Below are the code and all the weights of a small trained network. Each question names an input and a class and asks about switching units off, where a switched-off unit gives its printed mean instead of its output.

import numpy as np


def w(rows, s, z=0):
    codes = np.array(rows[::2]) - 128.0
    scale = np.full(codes.shape[1], s)
    scale[-1] = z or s
    return codes * scale


def norm(h):
    return h / np.sqrt((h * h).mean(-1, keepdims=True) + 1e-5)


def f(y):
    return np.maximum(y, 0)


def log_softmax(a):
    a = a - a.max(-1, keepdims=True)
    return a - np.log(np.exp(a).sum(-1, keepdims=True))


def net(x, mask):
    res = np.array(x, float).reshape(1, 4) / 4 @ E
    u = 0
    for l in range(4):
        y = f(norm(res) @ A[l][:, :-1].T + A[l][:, -1])
        res = res + np.where(mask[u : u + 8], y, B[l][:, -1]) @ B[l][:, :-1]
        u += 8
    return log_softmax(norm(res)[-1] @ U[:, :-1].T + U[:, -1])


A, B = {}, {}
E = w([
[209,43,78,111,151,72,190,166,138],'x0',
[132,74,236,212,124,142,161,142,135],'x1',
[145,177,160,116,140,147,127,171,126],'x2',
[104,178,100,159,143,3,102,155,134],'x3',
],0.0037)
A[0] = w([
[60,223,242,225,100,130,81,138,113,2],'0.n0',
[59,247,251,196,115,135,80,150,97,23],'0.n1',
[220,83,246,162,173,143,184,171,159,39],'0.n2',
[132,126,132,125,140,127,116,128,123,113],'0.n3',
[127,83,87,166,118,1,156,153,111,26],'0.n4',
[144,119,133,136,118,137,135,142,111,100],'0.n5',
[126,187,102,94,161,124,96,164,162,69],'0.n6',
[121,206,85,87,154,117,79,129,201,30],'0.n7',
],0.0028,0.0032)
B[0] = w([
[98,178,242,141,133,167,91,182,254,233],'0.n0',
[77,190,243,131,156,155,88,217,231,249],'0.n1',
[118,83,154,121,113,156,180,238,72,245],'0.n2',
[132,132,125,132,123,127,129,126,128,128],'0.n3',
[179,48,97,220,182,99,118,119,198,208],'0.n4',
[128,126,130,128,135,130,143,137,124,135],'0.n5',
[120,119,110,134,102,158,165,124,85,166],'0.n6',
[102,150,110,101,86,165,198,145,57,173],'0.n7',
],0.0037,0.0019)
A[1] = w([
[120,156,152,124,128,141,107,124,91,52],'1.n0',
[109,210,90,102,127,106,105,141,119,3],'1.n1',
[132,156,87,88,134,112,126,117,148,79],'1.n2',
[103,202,72,101,132,94,96,121,117,16],'1.n3',
[97,212,77,97,136,93,93,101,122,26],'1.n4',
[134,126,96,157,142,2,118,119,128,19],'1.n5',
[114,155,80,117,137,98,113,119,138,84],'1.n6',
[73,134,171,128,92,181,112,62,109,38],'1.n7',
],0.0056,0.0027)
B[1] = w([
[123,124,119,154,147,59,117,144,147,152],'1.n0',
[96,136,137,62,83,124,181,149,49,202],'1.n1',
[145,170,95,134,117,168,132,166,81,189],'1.n2',
[45,134,119,79,46,153,227,202,2,220],'1.n3',
[76,128,158,103,60,132,195,182,39,233],'1.n4',
[121,71,2,232,213,80,70,166,205,251],'1.n5',
[108,133,84,132,110,141,152,188,94,196],'1.n6',
[157,86,75,248,118,71,63,72,132,215],'1.n7',
],0.0041,0.0027)
A[2] = w([
[130,140,130,124,138,114,123,119,132,75],'2.n0',
[170,106,98,37,157,104,150,84,142,70],'2.n1',
[136,98,181,217,151,104,142,100,159,97],'2.n2',
[78,230,235,147,145,129,88,136,144,65],'2.n3',
[111,106,136,173,112,167,67,3,131,2],'2.n4',
[137,157,171,131,159,135,120,125,144,68],'2.n5',
[128,126,135,125,128,122,133,125,126,99],'2.n6',
[112,151,131,109,139,100,112,111,162,65],'2.n7',
],0.0044,0.0021)
B[2] = w([
[105,139,108,113,133,137,125,135,122,128],'2.n0',
[97,231,197,122,150,113,106,84,159,157],'2.n1',
[141,213,77,30,132,172,87,158,90,241],'2.n2',
[25,152,209,116,88,82,62,173,254,251],'2.n3',
[177,84,70,208,82,172,68,66,81,174],'2.n4',
[102,131,137,118,120,114,121,132,154,156],'2.n5',
[111,132,131,121,130,125,137,127,116,128],'2.n6',
[118,170,129,156,103,131,92,155,105,134],'2.n7',
],0.0041,0.0031)
A[3] = w([
[72,190,221,184,121,110,95,118,147,56],'3.n0',
[130,95,144,169,129,117,121,124,160,104],'3.n1',
[133,140,145,144,126,124,131,121,144,87],'3.n2',
[137,120,82,187,170,2,106,136,148,54],'3.n3',
[168,119,62,66,139,146,142,120,119,69],'3.n4',
[129,135,132,130,131,121,135,125,118,83],'3.n5',
[151,60,120,146,140,55,178,53,169,6],'3.n6',
[92,158,187,152,137,108,110,118,142,78],'3.n7',
],0.0047,0.0023)
B[3] = w([
[99,163,192,100,120,75,90,130,200,253],'3.n0',
[106,203,91,81,112,154,137,144,101,174],'3.n1',
[115,131,117,105,112,125,122,136,125,139],'3.n2',
[79,107,41,195,205,120,75,142,209,238],'3.n3',
[147,209,191,156,166,77,82,95,154,183],'3.n4',
[127,130,130,129,110,139,128,128,138,128],'3.n5',
[27,143,203,141,111,3,161,82,80,165],'3.n6',
[119,158,177,101,117,101,100,143,197,195],'3.n7',
],0.0041,0.003)
U = w([
[109,89,20,199,213,51,114,176,178,196],'0',
[146,79,96,208,77,214,60,34,90,89],'1',
[194,36,208,128,140,174,231,208,94,134],'2',
[125,91,170,105,151,38,179,30,118,3],'3',
[43,183,229,154,99,133,49,168,218,193],'4',
[54,199,74,48,69,126,166,176,2,159],'5',
[224,210,116,19,192,163,136,73,149,69],'6',
],0.01,0.0025)

Each question gives the input, the list of numbers given to net, and the class t.
The units are the neurons (one row each of A and B). Each row of codes is followed by its name. A weight is (code - 128) times the scale printed after its matrix; where a second scale follows, it is the last column's (A, B and U).
mask holds one flag per neuron, layer by layer. A switched-off neuron (its flag False) gives its mean, the last column of its row in B, instead of its output. The means were averaged over made-up inputs and are rounded, as every weight is.
A unit's drop is (log p(t) with every unit on - log p(t) with that unit switched off) / (log p(t) with every unit on - log p(t) with every unit switched off).
The circuit of an input: a set's keep is (log p(t) with only the set's units on - log p(t) with every unit switched off) / (log p(t) with every unit on - log p(t) with every unit switched off). Starting from the 12 units with the biggest drops (on a tie, the unit counted first), units are removed one at a time, each time the one whose removal leaves the highest keep (on an exact tie, the one counted first), for as long as the keep stays at least 0.8.
units of the circuit, in order: the units of the circuit, biggest drop first
most important unit: the unit with the biggest drop
k most important neurons: the k neurons with the biggest drops, biggest first
k most important neurons of layer l: the k neurons of layer l with the biggest drops, biggest first
drop of u: that unit's drop, to one decimal
input [-6,-7,-3,-8], class 1: units of the circuit, in order => (1.n7, 2.n4)
input [4,-8,-8,-8], class 6: 2 most important neurons => (3.n4, 2.n1)
input [0,4,-2,-3], class 2: units of the circuit, in order => (0.n2, 2.n3)
input [5,-3,-6,-8], class 3: 2 most important neurons => (2.n2, 3.n6)
input [0,4,5,-4], class 2: 3 most important neurons => (0.n2, 0.n0, 0.n1)
input [3,-4,2,-2], class 6: most important unit => 3.n4
input [3,-5,-8,-7], class 6: 4 most important neurons => (1.n7, 2.n1, 3.n4, 1.n5)
input [2,2,-7,-2], class 3: 2 most important neurons => (3.n6, 1.n7)
input [-5,5,-4,-6], class 1: units of the circuit, in order => (1.n7, 2.n4)
input [2,-5,2,5], class 5: 2 most important neurons => (1.n3, 1.n4)
input [3,3,-2,0], class 2: 2 most important neurons => (0.n2, 1.n5)
input [-2,7,-3,-8], class 1: 2 most important neurons => (1.n7, 2.n4)
input [-5,5,-4,-8], class 1: 2 most important neurons => (1.n7, 2.n4)
input [-5,-3,-3,7], class 5: most important neuron of layer 1 => (1.n3)
input [-6,-2,-5,8], class 5: 3 most important neurons => (1.n3, 1.n4, 1.n1)
input [8,-4,-8,-6], class 3: 2 most important neurons => (3.n6, 2.n2)
input [6,0,-7,-6], class 3: 2 most important neurons of layer 3 => (3.n6, 3.n4)
input [-1,-4,7,-7], class 6: 2 most important neurons of layer 0 => (0.n1, 0.n0)
input [-7,-5,-2,-6], class 1: drop of 1.n7 => 0.3
input [-6,-4,-3,6], class 5: drop of 1.n3 => 0.1
input [1,6,-7,0], class 2: 2 most important neurons of layer 1 => (1.n5, 1.n7)
input [4,-7,7,-5], class 6: drop of 0.n4 => -0.1
input [3,-4,-7,-6], class 6: drop of 1.n5 => 0.2
